Below are the code and all the weights of a small trained network. Each question names an input and a target symbol and asks about switching units off, where a switched-off unit gives its printed mean instead of its output.

import numpy as np


def w(rows, s, z=0):
    codes = np.array(rows[::2]) - 128.0
    scale = np.full(codes.shape[1], s)
    scale[-1] = z or s
    return codes * scale


def f(y):
    return np.maximum(y, 0)


def softmax(a):
    e = np.exp(a - a.max(-1, keepdims=True))
    return e / e.sum(-1, keepdims=True)


def log_softmax(a):
    a = a - a.max(-1, keepdims=True)
    return a - np.log(np.exp(a).sum(-1, keepdims=True))


def net(x, mask):
    ids = ['ΓΔΦΩβζηθλξπτψ'.index(c) for c in x.split()]
    T = len(ids)
    res = E[ids] + P[:T]
    u = 0
    for l in range(3):
        q, k, v = (res @ M[l].T for M in (Q, K, V))
        z = softmax(np.where(np.tri(T) > 0, q @ k.T / 4**0.5, -1e9)) @ v
        res = res + np.where(mask[u], z, O[l][:, -1]) @ O[l][:, :-1]
        u += 1
        y = f(res @ A[l][:, :-1].T + A[l][:, -1])
        res = res + np.where(mask[u : u + 12], y, B[l][:, -1]) @ B[l][:, :-1]
        u += 12
    return log_softmax(res[-1] @ U[:, :-1].T + U[:, -1])


Q, K, V, O, A, B = {}, {}, {}, {}, {}, {}
E = w([
[81,218,42,121],'Γ',
[155,210,237,105],'Δ',
[23,90,76,119],'Φ',
[171,65,147,139],'Ω',
[148,27,202,147],'β',
[224,240,138,133],'ζ',
[175,74,156,213],'η',
[179,69,134,131],'θ',
[58,178,160,62],'λ',
[39,72,253,70],'ξ',
[176,49,141,91],'π',
[165,135,4,109],'τ',
[157,160,6,100],'ψ',
],0.0033)
P = w([
[106,123,133,181],'0',
[121,120,114,12],'1',
[128,125,122,26],'2',
[126,129,126,41],'3',
[132,125,127,14],'4',
[136,127,137,10],'5',
[136,129,131,6],'6',
[133,135,139,11],'7',
[128,122,137,6],'8',
],0.0024)
Q[0] = w([
[239,101,129,97],'0.h0',
[126,100,124,177],'0.h0',
[32,117,93,94],'0.h0',
[26,209,172,252],'0.h0',
],0.014)
K[0] = w([
[140,135,128,204],'0.h0',
[130,92,132,123],'0.h0',
[77,125,122,78],'0.h0',
[188,112,133,1],'0.h0',
],0.021)
V[0] = w([
[138,115,146,98],'0.h0',
[93,135,164,240],'0.h0',
[116,138,162,174],'0.h0',
[160,125,77,2],'0.h0',
],0.005)
O[0] = w([
[105,127,120,94,164],'0.h0',
[104,155,140,229,15],'0.h0',
[101,159,139,183,86],'0.h0',
[165,95,114,2,254],'0.h0',
],0.0057,0.00072)
A[0] = w([
[160,94,118,245,7],'0.n0',
[111,129,21,192,133],'0.n1',
[149,106,132,161,187],'0.n2',
[133,129,127,131,101],'0.n3',
[56,111,188,158,64],'0.n4',
[136,212,185,118,215],'0.n5',
[117,172,149,163,228],'0.n6',
[68,157,43,112,237],'0.n7',
[128,128,128,128,121],'0.n8',
[160,56,82,129,192],'0.n9',
[172,190,45,117,111],'0.n10',
[128,129,129,128,121],'0.n11',
],0.012,0.0012)
B[0] = w([
[53,253,183,120,136],'0.n0',
[95,77,59,250,152],'0.n1',
[147,117,145,93,145],'0.n2',
[127,129,127,130,128],'0.n3',
[89,55,167,173,149],'0.n4',
[197,195,214,79,253],'0.n5',
[135,161,190,157,158],'0.n6',
[38,81,29,118,251],'0.n7',
[129,129,129,128,128],'0.n8',
[154,74,162,199,233],'0.n9',
[190,184,44,131,202],'0.n10',
[128,128,127,129,128],'0.n11',
],0.018,0.0016)
Q[1] = w([
[101,186,157,97],'1.h0',
[117,49,171,147],'1.h0',
[2,171,138,47],'1.h0',
[83,149,88,114],'1.h0',
],0.029)
K[1] = w([
[159,123,159,74],'1.h0',
[64,104,178,163],'1.h0',
[112,46,133,5],'1.h0',
[133,98,88,99],'1.h0',
],0.028)
V[1] = w([
[208,86,64,158],'1.h0',
[171,113,122,122],'1.h0',
[134,3,189,116],'1.h0',
[181,121,153,93],'1.h0',
],0.011)
O[1] = w([
[230,43,138,113,86],'1.h0',
[135,80,139,137,103],'1.h0',
[94,72,158,2,2],'1.h0',
[82,73,148,148,97],'1.h0',
],0.01,0.0023)
A[1] = w([
[161,183,70,188,119],'1.n0',
[62,57,121,167,219],'1.n1',
[180,159,204,169,196],'1.n2',
[201,77,235,51,141],'1.n3',
[132,65,52,120,152],'1.n4',
[126,233,171,36,153],'1.n5',
[71,163,52,74,134],'1.n6',
[69,98,91,88,206],'1.n7',
[229,183,192,105,153],'1.n8',
[166,131,44,140,1],'1.n9',
[172,239,156,103,109],'1.n10',
[255,201,211,98,193],'1.n11',
],0.0086,0.0028)
B[1] = w([
[206,57,85,96,254],'1.n0',
[152,219,138,184,178],'1.n1',
[174,79,127,183,213],'1.n2',
[251,117,215,96,223],'1.n3',
[223,95,117,149,215],'1.n4',
[144,130,112,2,248],'1.n5',
[204,147,86,169,194],'1.n6',
[126,208,132,187,193],'1.n7',
[52,65,179,171,213],'1.n8',
[54,132,162,45,215],'1.n9',
[133,54,92,81,222],'1.n10',
[32,20,167,181,245],'1.n11',
],0.016,0.006)
Q[2] = w([
[133,85,43,158],'2.h0',
[252,230,98,161],'2.h0',
[56,71,143,73],'2.h0',
[108,252,2,110],'2.h0',
],0.0092)
K[2] = w([
[129,72,191,47],'2.h0',
[1,142,83,172],'2.h0',
[222,128,184,76],'2.h0',
[75,188,205,170],'2.h0',
],0.0098)
V[2] = w([
[104,123,194,151],'2.h0',
[102,62,45,65],'2.h0',
[128,57,195,33],'2.h0',
[187,235,6,147],'2.h0',
],0.0011)
O[2] = w([
[202,198,190,86,81],'2.h0',
[142,147,70,142,246],'2.h0',
[112,37,8,163,252],'2.h0',
[4,132,212,148,59],'2.h0',
],0.0013,0.0021)
A[2] = w([
[187,158,176,203,196],'2.n0',
[118,132,122,128,35],'2.n1',
[94,152,121,169,89],'2.n2',
[150,186,164,94,117],'2.n3',
[24,196,187,204,131],'2.n4',
[36,138,112,105,70],'2.n5',
[66,165,144,157,111],'2.n6',
[135,121,112,255,253],'2.n7',
[26,209,50,59,142],'2.n8',
[98,149,148,103,59],'2.n9',
[62,133,129,106,111],'2.n10',
[131,209,136,98,236],'2.n11',
],0.0084,0.002)
B[2] = w([
[183,169,158,175,254],'2.n0',
[126,130,135,122,128],'2.n1',
[130,127,163,103,143],'2.n2',
[109,139,110,77,204],'2.n3',
[58,125,254,127,152],'2.n4',
[174,122,146,129,148],'2.n5',
[125,131,182,108,139],'2.n6',
[76,169,62,186,255],'2.n7',
[13,75,65,146,161],'2.n8',
[162,112,121,140,146],'2.n9',
[156,112,133,108,156],'2.n10',
[65,183,108,90,202],'2.n11',
],0.017,0.0075)
U = w([
[226,92,12,74,168],'Γ',
[99,4,218,34,204],'Δ',
[154,204,62,199,169],'Φ',
[229,167,201,127,10],'Ω',
[117,145,134,136,224],'β',
[57,74,78,187,64],'ζ',
[112,152,144,121,186],'η',
[59,163,205,156,94],'θ',
[24,144,43,71,105],'λ',
[150,224,149,12,92],'ξ',
[147,107,148,190,36],'π',
[132,145,140,146,207],'τ',
[153,105,174,182,1],'ψ',
],0.0026,0.0029)

Each question gives the input, a string of symbols that net reads in full, and the target symbol t.
The units are the heads (4 rows each of Q, K, V and O) and the neurons (one row each of A and B). Each row of codes is followed by its name. A weight is (code - 128) times the scale printed after its matrix; where a second scale follows, it is the last column's (O, A, B and U).
mask holds one flag per unit, layer by layer, with each layer's heads first. A switched-off unit (its flag False) gives its mean, the last column of its rows in O or B, instead of its output. The means were averaged over made-up inputs and are rounded, as every weight is.
A unit's drop is (log p(t) with every unit on - log p(t) with that unit switched off) / (log p(t) with every unit on - log p(t) with every unit switched off).
The circuit of an input: a set's keep is (log p(t) with only the set's units on - log p(t) with every unit switched off) / (log p(t) with every unit on - log p(t) with every unit switched off). Starting from the 12 units with the biggest drops (on a tie, the unit counted first), units are removed one at a time, each time the one whose removal leaves the highest keep (on an exact tie, the one counted first), for as long as the keep stays at least 0.8.
units of the circuit, in order: the units of the circuit, biggest drop first
unit that matters most: the unit with the biggest drop
k most important neurons: the k neurons with the biggest drops, biggest first
top k neurons in layer l: the k neurons of layer l with the biggest drops, biggest first
input Φ λ Γ ξ τ, target Γ: units of the circuit, in order => (1.h0 0.n7 0.n10 1.n0)
input τ Φ ψ, target Γ: units of the circuit, in order => (0.n10 1.h0 1.n0)
input Δ ξ θ θ θ ζ π Δ ψ, target Γ: units of the circuit, in order => (0.n10 0.n7 1.h0 1.n0)
input ξ λ θ, target ξ: unit that matters most => 1.h0
input β Φ Φ Φ Δ ξ θ, target λ: 2 most important neurons => (0.n0 0.n4)
input λ ψ Γ λ Φ π Ω τ, target Γ: 3 most important neurons => (0.n7 0.n10 1.n0)
input π λ Γ η, target Ω: 3 most important neurons => (1.n3 2.n0 0.n9)
input Φ ξ Δ Δ θ, target Δ: 2 most important neurons => (0.n7 0.n1)
input τ ξ β Δ Γ Δ ξ Ω, target ψ: 3 most important neurons => (1.n3 0.n1 0.n9)
input ξ η τ ξ Δ Ω, target ξ: top 3 neurons in layer 0 => (0.n4 0.n10 0.n7)
input π Δ ξ π Δ Ω, target Ω: top 3 neurons in layer 1 => (1.n3 1.n5 1.n9)
input Δ π Ω, target θ: 2 most important neurons => (0.n5 2.n4)
input Δ τ π θ ξ π, target θ: 3 most important neurons => (0.n5 2.n4 0.n7)
input ψ η ψ τ η π ξ π τ, target Δ: 4 most important neurons => (1.n9 0.n10 0.n1 0.n9)
input Φ Δ β, target Δ: 2 most important neurons => (0.n7 0.n1)
input ξ ζ θ π π, target ξ: unit that matters most => 1.h0
input Δ τ π θ Δ β, target θ: 2 most important neurons => (0.n5 2.n4)
input π Ω Γ Δ Δ, target Δ: 2 most important neurons => (0.n5 0.n7)
input π τ π, target Ω: 2 most important neurons => (1.n3 2.n0)
input τ Γ Δ π, target ψ: 2 most important neurons => (1.n3 1.n11)
input β ξ π π λ η β π, target λ: unit that matters most => 0.h0
input η Ω θ, target Γ: 2 most important neurons => (0.n0 1.n0)
input Φ Δ Δ τ η Ω π, target Δ: top 2 neurons in layer 2 => (2.n7 2.n0)
input Φ Δ ψ ξ η, target Δ: top 2 neurons in layer 0 => (0.n7 0.n1)
input Γ ξ Ω Δ θ Δ τ π, target ζ: top 2 neurons in layer 0 => (0.n1 0.n7)
input Δ η Ω ξ θ, target θ: top 3 neurons in layer 0 => (0.n5 0.n6 0.n7)
input η Φ π η λ Γ, target Γ: top 2 neurons in layer 0 => (0.n7 0.n10)
